Below are the code and all the weights of a small trained network. Each question names an input and a target symbol and asks about switching units off, where a switched-off unit gives its printed mean instead of its output.

import numpy as np


def w(rows, s, z=0):
    codes = np.array(rows[::2]) - 128.0
    scale = np.full(codes.shape[1], s)
    scale[-1] = z or s
    return codes * scale


def softmax(a):
    e = np.exp(a - a.max(-1, keepdims=True))
    return e / e.sum(-1, keepdims=True)


def log_softmax(a):
    a = a - a.max(-1, keepdims=True)
    return a - np.log(np.exp(a).sum(-1, keepdims=True))


def net(x, mask):
    ids = ['αγδελμξστψ'.index(c) for c in x.split()]
    T = len(ids)
    res = E[ids] + P[:T]
    u = 0
    for l in range(2):
        r = res
        for j in range(3):
            rows = slice(2 * j, 2 * j + 2)
            q, k, v = (r @ M[l][rows].T for M in (Q, K, V))
            z = softmax(np.where(np.tri(T) > 0, q @ k.T / 2**0.5, -1e9)) @ v
            o = O[l][rows]
            res = res + np.where(mask[u + j], z, o[:, -1]) @ o[:, :-1]
        u += 3
    return log_softmax(res[-1] @ U[:, :-1].T + U[:, -1])


Q, K, V, O = {}, {}, {}, {}
E = w([
[156,132,141],'α',
[146,127,147],'γ',
[165,136,130],'δ',
[118,113,153],'ε',
[136,132,139],'λ',
[136,130,138],'μ',
[76,92,164],'ξ',
[145,115,108],'σ',
[184,94,150],'τ',
[5,145,148],'ψ',
],0.015)
P = w([
[159,251,116],'0',
[165,112,61],'1',
[172,168,191],'2',
[140,106,47],'3',
[142,168,185],'4',
[124,84,60],'5',
[116,139,188],'6',
[94,60,69],'7',
[69,103,193],'8',
[170,94,71],'9',
],0.014)
Q[0] = w([
[144,72,75],'L0H0',
[101,139,156],'L0H0',
[177,185,136],'L0H1',
[19,156,252],'L0H1',
[136,130,55],'L0H2',
[151,97,26],'L0H2',
],0.012)
K[0] = w([
[6,2,213],'L0H0',
[193,157,122],'L0H0',
[183,182,159],'L0H1',
[90,135,222],'L0H1',
[120,57,103],'L0H2',
[115,12,14],'L0H2',
],0.007)
V[0] = w([
[80,130,117],'L0H0',
[3,172,56],'L0H0',
[150,134,134],'L0H1',
[102,106,207],'L0H1',
[108,67,52],'L0H2',
[113,103,110],'L0H2',
],0.016)
O[0] = w([
[137,225,87,47],'L0H0',
[36,144,81,67],'L0H0',
[2,200,156,165],'L0H1',
[245,204,117,3],'L0H1',
[101,7,107,17],'L0H2',
[161,55,89,46],'L0H2',
],0.007,0.0019)
Q[1] = w([
[100,192,59],'L1H0',
[68,141,204],'L1H0',
[219,96,185],'L1H1',
[62,152,55],'L1H1',
[184,124,254],'L1H2',
[15,134,156],'L1H2',
],0.0095)
K[1] = w([
[136,175,187],'L1H0',
[180,144,162],'L1H0',
[101,153,211],'L1H1',
[85,94,205],'L1H1',
[169,33,2],'L1H2',
[107,92,197],'L1H2',
],0.0088)
V[1] = w([
[166,21,62],'L1H0',
[2,67,98],'L1H0',
[140,246,122],'L1H1',
[93,197,185],'L1H1',
[54,132,250],'L1H2',
[132,125,230],'L1H2',
],0.0086)
O[1] = w([
[178,29,140,59],'L1H0',
[244,170,141,136],'L1H0',
[177,168,158,255],'L1H1',
[153,121,204,244],'L1H1',
[130,142,14,196],'L1H2',
[125,254,134,156],'L1H2',
],0.0074,0.0055)
U = w([
[222,254,160,209],'α',
[142,147,206,211],'γ',
[143,112,167,220],'δ',
[139,97,141,139],'ε',
[167,129,92,4],'λ',
[177,119,80,132],'μ',
[166,147,54,115],'ξ',
[178,30,45,64],'σ',
[223,56,103,43],'τ',
[44,148,31,81],'ψ',
],0.0065,0.0025)

Each question gives the input, a string of symbols that net reads in full, and the target symbol t.
The units are the heads (2 rows each of Q, K, V and O). Each row of codes is followed by its name. A weight is (code - 128) times the scale printed after its matrix; where a second scale follows, it is the last column's (O and U).
mask holds one flag per head, layer by layer. A switched-off head (its flag False) gives its mean, the last column of its rows in O, instead of its output. The means were averaged over made-up inputs and are rounded, as every weight is.
A unit's drop is (log p(t) with every unit on - log p(t) with that unit switched off) / (log p(t) with every unit on - log p(t) with every unit switched off).
The circuit of an input: a set's keep is (log p(t) with only the set's units on - log p(t) with every unit switched off) / (log p(t) with every unit on - log p(t) with every unit switched off). Starting from all 6 units, units are removed one at a time, each time the one whose removal leaves the highest keep (on an exact tie, the one counted first), for as long as the keep stays at least 0.8.
circuit, biggest first: the units of the circuit, biggest drop first
most important unit: the unit with the biggest drop
which heads matter: for each layer, one digit per head in row order, 1 if its drop is at least 0.15 and else 0, layers parted by /
drop of u: that unit's drop, to one decimal
input σ δ σ α δ ε γ τ δ α, target τ: circuit, biggest first : L1H0; L0H2
input δ σ α α, target σ: which heads matter : 011 / 100
input α α σ λ μ σ σ μ, target σ: which heads matter : 001 / 110
input μ τ σ τ τ α, target τ: which heads matter : 101 / 100
input ε λ σ ε δ σ ε γ, target σ: circuit, biggest first : L0H2; L1H0
input σ ξ δ λ τ γ ψ γ, target ψ: which heads matter : 100 / 011
input δ λ γ λ σ σ τ ψ α ψ, target ψ: circuit, biggest first : L1H1; L0H2; L1H0
input δ σ δ γ ξ, target α: which heads matter : 011 / 010
input δ σ τ σ, target τ: most important unit : L1H0
input ξ σ δ α ψ δ, target ψ: which heads matter : 100 / 010
input λ γ ε σ α ε ψ σ σ λ, target σ: circuit, biggest first : L0H2; L1H0; L1H1; L0H0
input ξ γ σ σ ξ ψ μ μ, target ψ: circuit, biggest first : L0H0; L1H2
input ψ α σ λ λ τ μ δ γ, target α: circuit, biggest first : L0H1; L0H2
input ψ γ δ ψ μ τ ψ γ ψ σ, target ψ: which heads matter : 100 / 000
input ψ ξ γ σ α ψ σ ψ ε ε, target ψ: which heads matter : 100 / 010
input τ σ δ δ, target σ: circuit, biggest first : L1H0; L0H2
input μ ε ξ ψ σ ε σ σ μ μ, target σ: circuit, biggest first : L0H2; L1H0
input ξ μ σ σ τ ε ψ δ, target ψ: circuit, biggest first : L0H0; L1H2
input σ λ ψ σ ε ε ψ σ τ, target α: circuit, biggest first : L0H1
input δ μ γ μ δ γ τ ξ α, target α: most important unit : L0H2
input ψ γ ξ τ δ ξ σ ξ, target σ: which heads matter : 011 / 110
input δ λ ψ ε, target ψ: circuit, biggest first : L0H0; L1H1; L0H2; L1H2
input δ α τ ε σ σ ψ α, target ψ: which heads matter : 100 / 011
input δ λ α σ σ μ ψ σ ψ γ, target ψ: which heads matter : 100 / 000
input α σ ε γ τ τ ε γ ξ σ, target σ: drop of L1H1 : 0.3
input ε ψ δ σ ξ λ ψ α, target ψ: drop of L1H2 : 0.2
input α δ μ ψ μ δ ψ ξ, target ψ: drop of L1H1 : 0.1
input δ σ μ σ ε γ τ δ, target τ: drop of L1H2 : -0.1
input τ α δ τ α ψ τ μ γ, target α: circuit, biggest first : L0H2
